Here is a tiny trained network, its code and every weight. The questions are about switching its units off for an input and a class, where a switched-off unit gives its printed mean instead of its output.

import numpy as np


def w(rows, s, z=0):
    codes = np.array(rows[::2]) - 128.0
    scale = np.full(codes.shape[1], s)
    scale[-1] = z or s
    return codes * scale


def f(y):
    return y / 2 * (1 + np.tanh(0.7978845608 * (y + 0.044715 * y**3)))


def log_softmax(a):
    a = a - a.max(-1, keepdims=True)
    return a - np.log(np.exp(a).sum(-1, keepdims=True))


def net(x, mask):
    res = np.array(x, float).reshape(1, 5) / 4 @ E
    y = f(res @ A[0][:, :-1].T + A[0][:, -1])
    res = res + np.where(mask, y, B[0][:, -1]) @ B[0][:, :-1]
    return log_softmax(res[-1] @ U[:, :-1].T + U[:, -1])


A, B = {}, {}
E = w([
[72,66,118,195,204,129,87],'x0',
[36,80,157,56,96,116,192],'x1',
[126,131,180,130,127,139,153],'x2',
[107,122,112,103,136,132,110],'x3',
[130,141,37,165,151,192,254],'x4',
],0.0078)
A[0] = w([
[148,113,202,96,121,127,47,5],'N1',
[103,130,212,132,131,3,30,60],'N2',
[116,82,158,118,99,66,4,71],'N3',
[163,205,194,58,125,175,124,95],'N4',
[187,203,127,233,129,119,39,99],'N5',
[109,79,126,150,173,116,101,2],'N6',
[109,83,153,194,175,90,106,109],'N7',
[48,7,163,253,190,87,64,86],'N8',
[146,74,197,192,22,80,41,11],'N9',
],0.0077,0.0036)
B[0] = w([
[61,65,66,193,43,130,181,171],'N1',
[66,94,24,177,58,230,200,237],'N2',
[114,102,140,232,129,111,174,217],'N3',
[138,49,176,72,73,69,114,161],'N4',
[2,241,171,120,167,90,135,223],'N5',
[223,116,128,88,82,147,108,132],'N6',
[80,141,104,96,34,126,135,174],'N7',
[230,186,174,29,61,146,30,254],'N8',
[122,56,88,185,71,111,138,189],'N9',
],0.0074,0.0063)
U = w([
[125,128,19,198,155,222,178,28],'0',
[232,222,162,2,70,83,38,180],'1',
[118,152,143,117,160,67,76,251],'2',
[75,245,147,85,153,100,98,100],'3',
],0.0053,0.0027)

Each question gives the input, the list of numbers given to net, and the class t.
The units are the neurons (one row each of A and B). Each row of codes is followed by its name. A weight is (code - 128) times the scale printed after its matrix; where a second scale follows, it is the last column's (A, B and U).
mask holds one flag per neuron, in row order. A switched-off neuron (its flag False) gives its mean, the last column of its row in B, instead of its output. The means were averaged over made-up inputs and are rounded, as every weight is.
A unit's drop is (log p(t) with every unit on - log p(t) with that unit switched off) / (log p(t) with every unit on - log p(t) with every unit switched off).
The circuit of an input: a set's keep is (log p(t) with only the set's units on - log p(t) with every unit switched off) / (log p(t) with every unit on - log p(t) with every unit switched off). Starting from all 9 units, units are removed one at a time, each time the one whose removal leaves the highest keep (on an exact tie, the one counted first), for as long as the keep stays at least 0.8.
units of the circuit, in order: the units of the circuit, biggest drop first
unit that matters most: the unit with the biggest drop
k most important neurons: the k neurons with the biggest drops, biggest first
drop when u is switched off: that unit's drop, to one decimal
input [-6,3,2,-1,-8], class 0: units of the circuit, in order => N2; N1
input [-2,-8,-5,-3,7], class 3: unit that matters most => N5
input [-6,2,-3,6,-6], class 0: units of the circuit, in order => N2; N8; N1
input [-6,-2,-4,-8,-7], class 0: units of the circuit, in order => N2; N8
input [0,-7,1,4,4], class 3: units of the circuit, in order => N5; N2
input [4,-8,1,-3,-1], class 3: 2 most important neurons => N5; N4
input [5,-6,-4,2,-8], class 0: 4 most important neurons => N2; N3; N1; N9
input [8,1,-6,3,5], class 1: units of the circuit, in order => N8; N2
input [5,5,2,-1,-4], class 1: 4 most important neurons => N8; N5; N6; N7
input [6,6,5,-3,-7], class 0: 3 most important neurons => N2; N3; N1
input [7,-2,7,6,-4], class 1: 2 most important neurons => N8; N6
input [6,-3,-5,8,-6], class 0: 4 most important neurons => N2; N3; N1; N9
input [-2,-7,2,0,3], class 3: 3 most important neurons => N5; N8; N2
input [7,3,-2,-4,-4], class 1: units of the circuit, in order => N8
input [7,7,-6,6,3], class 1: drop when N8 is switched off => 0.4
input [-7,-6,-4,-3,-7], class 0: drop when N2 is switched off => 0.4
input [5,-1,3,0,-8], class 0: drop when N2 is switched off => 0.8
